Below are the code and all the weights of a small trained network. Each question names an input and a target symbol and asks about switching units off, where a switched-off unit gives its printed mean instead of its output.

import numpy as np


def w(rows, s, z=0):
    codes = np.array(rows[::2]) - 128.0
    scale = np.full(codes.shape[1], s)
    scale[-1] = z or s
    return codes * scale


def norm(h):
    return h / np.sqrt((h * h).mean(-1, keepdims=True) + 1e-5)


def f(y):
    return y / 2 * (1 + np.tanh(0.7978845608 * (y + 0.044715 * y**3)))


def softmax(a):
    e = np.exp(a - a.max(-1, keepdims=True))
    return e / e.sum(-1, keepdims=True)


def log_softmax(a):
    a = a - a.max(-1, keepdims=True)
    return a - np.log(np.exp(a).sum(-1, keepdims=True))


def net(x, mask):
    ids = ['αβγεηπτψω'.index(c) for c in x.split()]
    T = len(ids)
    res = E[ids] + P[:T]
    u = 0
    for l in range(2):
        r = norm(res)
        for j in range(2):
            rows = slice(3 * j, 3 * j + 3)
            q, k, v = (r @ M[l][rows].T for M in (Q, K, V))
            z = softmax(np.where(np.tri(T) > 0, q @ k.T / 3**0.5, -1e9)) @ v
            o = O[l][rows]
            res = res + np.where(mask[u + j], z, o[:, -1]) @ o[:, :-1]
        u += 2
        y = f(norm(res) @ A[l][:, :-1].T + A[l][:, -1])
        res = res + np.where(mask[u : u + 8], y, B[l][:, -1]) @ B[l][:, :-1]
        u += 8
    return log_softmax(norm(res)[-1] @ U[:, :-1].T + U[:, -1])


Q, K, V, O, A, B = {}, {}, {}, {}, {}, {}
E = w([
[167,222,109,130,176],'α',
[180,211,79,150,160],'β',
[178,102,127,188,111],'γ',
[187,112,173,107,180],'ε',
[121,77,147,89,225],'η',
[152,83,198,5,125],'π',
[162,188,194,40,54],'τ',
[32,143,94,95,20],'ψ',
[13,44,91,38,84],'ω',
],0.0025)
P = w([
[223,24,23,107,71],'0',
[186,137,61,84,141],'1',
[166,146,88,96,141],'2',
[158,153,117,123,144],'3',
[143,151,137,131,155],'4',
[128,148,162,133,157],'5',
[124,154,177,143,147],'6',
[109,150,192,158,156],'7',
[96,137,221,166,149],'8',
[89,152,240,168,150],'9',
[86,138,249,180,146],'10',
],0.0021)
Q[0] = w([
[209,88,75,172,129],'0.h0',
[155,159,69,42,94],'0.h0',
[4,144,221,75,143],'0.h0',
[158,148,117,143,131],'0.h1',
[133,144,113,150,135],'0.h1',
[44,63,137,11,91],'0.h1',
],0.0034)
K[0] = w([
[186,82,54,113,137],'0.h0',
[82,144,77,95,80],'0.h0',
[66,175,255,137,133],'0.h0',
[154,153,105,132,127],'0.h1',
[142,134,116,125,119],'0.h1',
[81,85,174,133,152],'0.h1',
],0.0046)
V[0] = w([
[148,53,144,254,70],'0.h0',
[146,57,156,221,71],'0.h0',
[129,126,132,126,126],'0.h0',
[144,187,178,207,176],'0.h1',
[107,197,68,132,173],'0.h1',
[133,91,142,180,152],'0.h1',
],0.0022)
O[0] = w([
[93,7,187,180,66,73],'0.h0',
[117,26,175,177,78,85],'0.h0',
[131,124,127,130,127,134],'0.h0',
[40,134,245,120,139,9],'0.h1',
[67,202,130,111,153,56],'0.h1',
[103,60,143,140,97,110],'0.h1',
],0.0019,0.00016)
A[0] = w([
[164,4,159,188,45,108],'0.n0',
[82,90,95,185,166,69],'0.n1',
[120,198,140,106,146,192],'0.n2',
[153,100,124,132,103,2],'0.n3',
[154,60,144,155,68,69],'0.n4',
[157,73,136,135,78,38],'0.n5',
[128,128,128,128,128,128],'0.n6',
[182,194,25,115,174,82],'0.n7',
],0.0031,0.0015)
B[0] = w([
[147,251,130,132,197,254],'0.n0',
[128,191,134,79,105,66],'0.n1',
[171,78,156,206,119,246],'0.n2',
[90,182,108,75,149,48],'0.n3',
[125,218,119,100,180,129],'0.n4',
[112,206,116,86,168,87],'0.n5',
[128,128,128,128,128,128],'0.n6',
[125,35,186,163,89,190],'0.n7',
],0.0026,0.00089)
Q[1] = w([
[52,91,9,90,95],'1.h0',
[88,142,124,159,116],'1.h0',
[83,133,57,100,41],'1.h0',
[82,107,98,108,166],'1.h1',
[172,118,115,160,192],'1.h1',
[68,104,120,107,156],'1.h1',
],0.013)
K[1] = w([
[230,135,38,121,132],'1.h0',
[215,102,166,215,223],'1.h0',
[179,123,21,146,155],'1.h0',
[77,76,72,87,197],'1.h1',
[255,69,79,196,167],'1.h1',
[51,92,99,76,242],'1.h1',
],0.0068)
V[1] = w([
[129,138,153,52,4],'1.h0',
[201,193,193,117,117],'1.h0',
[160,250,51,227,84],'1.h0',
[134,218,143,161,101],'1.h1',
[129,52,149,110,163],'1.h1',
[134,173,204,176,136],'1.h1',
],0.0036)
O[1] = w([
[98,170,129,122,3,121],'1.h0',
[227,135,205,78,77,254],'1.h0',
[108,87,236,199,130,65],'1.h0',
[142,96,67,128,116,133],'1.h1',
[138,172,147,134,140,136],'1.h1',
[183,133,41,132,130,137],'1.h1',
],0.0037,0.0017)
A[1] = w([
[91,187,31,29,125,156],'1.n0',
[106,148,108,73,136,89],'1.n1',
[145,91,168,72,231,125],'1.n2',
[114,135,146,143,133,176],'1.n3',
[77,150,215,128,2,147],'1.n4',
[202,158,75,162,106,175],'1.n5',
[99,177,116,147,106,4],'1.n6',
[37,168,89,37,21,156],'1.n7',
],0.0039,0.003)
B[1] = w([
[81,87,252,158,120,154],'1.n0',
[164,122,185,143,121,97],'1.n1',
[133,165,49,162,70,208],'1.n2',
[85,134,107,149,129,163],'1.n3',
[118,165,6,157,128,198],'1.n4',
[39,102,159,75,154,250],'1.n5',
[231,182,190,132,192,61],'1.n6',
[99,97,123,204,200,149],'1.n7',
],0.0034,0.0021)
U = w([
[72,165,45,205,105,82],'α',
[157,230,158,136,180,255],'β',
[112,110,209,18,133,61],'γ',
[10,105,167,141,155,95],'ε',
[132,105,124,139,126,13],'η',
[119,2,74,101,77,250],'π',
[147,139,20,85,235,69],'τ',
[187,90,211,226,148,92],'ψ',
[170,193,114,84,15,68],'ω',
],0.0063,0.0064)

Each question gives the input, a string of symbols that net reads in full, and the target symbol t.
The units are the heads (3 rows each of Q, K, V and O) and the neurons (one row each of A and B). Each row of codes is followed by its name. A weight is (code - 128) times the scale printed after its matrix; where a second scale follows, it is the last column's (O, A, B and U).
mask holds one flag per unit, layer by layer, with each layer's heads first. A switched-off unit (its flag False) gives its mean, the last column of its rows in O or B, instead of its output. The means were averaged over made-up inputs and are rounded, as every weight is.
A unit's drop is (log p(t) with every unit on - log p(t) with that unit switched off) / (log p(t) with every unit on - log p(t) with every unit switched off).
The circuit of an input: a set's keep is (log p(t) with only the set's units on - log p(t) with every unit switched off) / (log p(t) with every unit on - log p(t) with every unit switched off). Starting from the 12 units with the biggest drops (on a tie, the unit counted first), units are removed one at a time, each time the one whose removal leaves the highest keep (on an exact tie, the one counted first), for as long as the keep stays at least 0.8.
units of the circuit, in order: the units of the circuit, biggest drop first
unit that matters most: the unit with the biggest drop
k most important neurons: the k neurons with the biggest drops, biggest first
top k neurons in layer l: the k neurons of layer l with the biggest drops, biggest first
which heads matter: for each layer, one digit per head in row order, 1 if its drop is at least 0.15 and else 0, layers parted by /
input γ γ τ η ε γ α ε ω γ, target ε: top 4 neurons in layer 1 -> [1.n0, 1.n5, 1.n4, 1.n2]
input γ ε ω γ, target ε: which heads matter -> 00 / 10
input ω α γ ε, target π: which heads matter -> 01 / 10
input γ α α ψ η γ β γ η γ, target τ: unit that matters most -> 1.h0
input γ τ γ γ β π α, target γ: which heads matter -> 00 / 10
input γ α α γ γ τ τ α, target ω: which heads matter -> 00 / 10
input β π γ ψ γ γ γ η α, target τ: units of the circuit, in order -> [1.h0, 0.n0]
input α ω π, target ε: units of the circuit, in order -> [1.h0, 1.n0, 1.n7]
input π γ γ γ γ η η ψ τ, target α: units of the circuit, in order -> [1.n4, 1.h0, 1.n7]
input η γ η α γ τ η, target ω: which heads matter -> 00 / 10
input α ε α η γ ψ γ γ η γ ψ, target α: 2 most important neurons -> [1.n4, 1.n5]
input η γ β, target π: top 2 neurons in layer 0 -> [0.n7, 0.n0]
input τ α γ π τ π η ω α τ β, target ω: units of the circuit, in order -> [1.h0, 0.n0]
input ψ α τ η ε, target ω: units of the circuit, in order -> [1.h0]
input γ ε α, target π: units of the circuit, in order -> [0.n7, 0.n0, 0.n4]
input ω η γ γ α γ, target β: units of the circuit, in order -> [0.n0, 0.n4]
input γ τ α α, target ω: units of the circuit, in order -> [1.h0, 0.n0]
input π ε α, target γ: top 4 neurons in layer 1 -> [1.n5, 1.n4, 1.n0, 1.n2]
input α τ γ ψ π ψ α π α γ ψ, target α: 4 most important neurons -> [1.n4, 0.n7, 1.n5, 1.n0]
input α α γ γ, target ψ: unit that matters most -> 1.h0
input α γ γ γ ω, target ε: which heads matter -> 00 / 01
input η γ ψ η, target α: which heads matter -> 00 / 11
input γ ε α γ α γ γ ψ γ, target α: top 2 neurons in layer 1 -> [1.n4, 1.n0]
input γ π η γ τ ω η γ ω τ, target ε: 2 most important neurons -> [1.n0, 1.n7]
input α γ ψ γ γ γ α τ α ψ α, target α: 2 most important neurons -> [1.n4, 0.n0]
input γ α β γ α γ ω γ α η γ, target β: 4 most important neurons -> [0.n0, 0.n7, 1.n4, 0.n4]
input γ τ ε γ α α η ε, target τ: 2 most important neurons -> [1.n2, 0.n0]
input γ η γ, target τ: most important neuron -> [0.n0]
input π η α ε η γ ψ γ α β, target ψ: top 2 neurons in layer 0 -> [0.n7, 0.n0]
input γ γ π η α, target π: 3 most important neurons -> [0.n0, 0.n7, 0.n4]
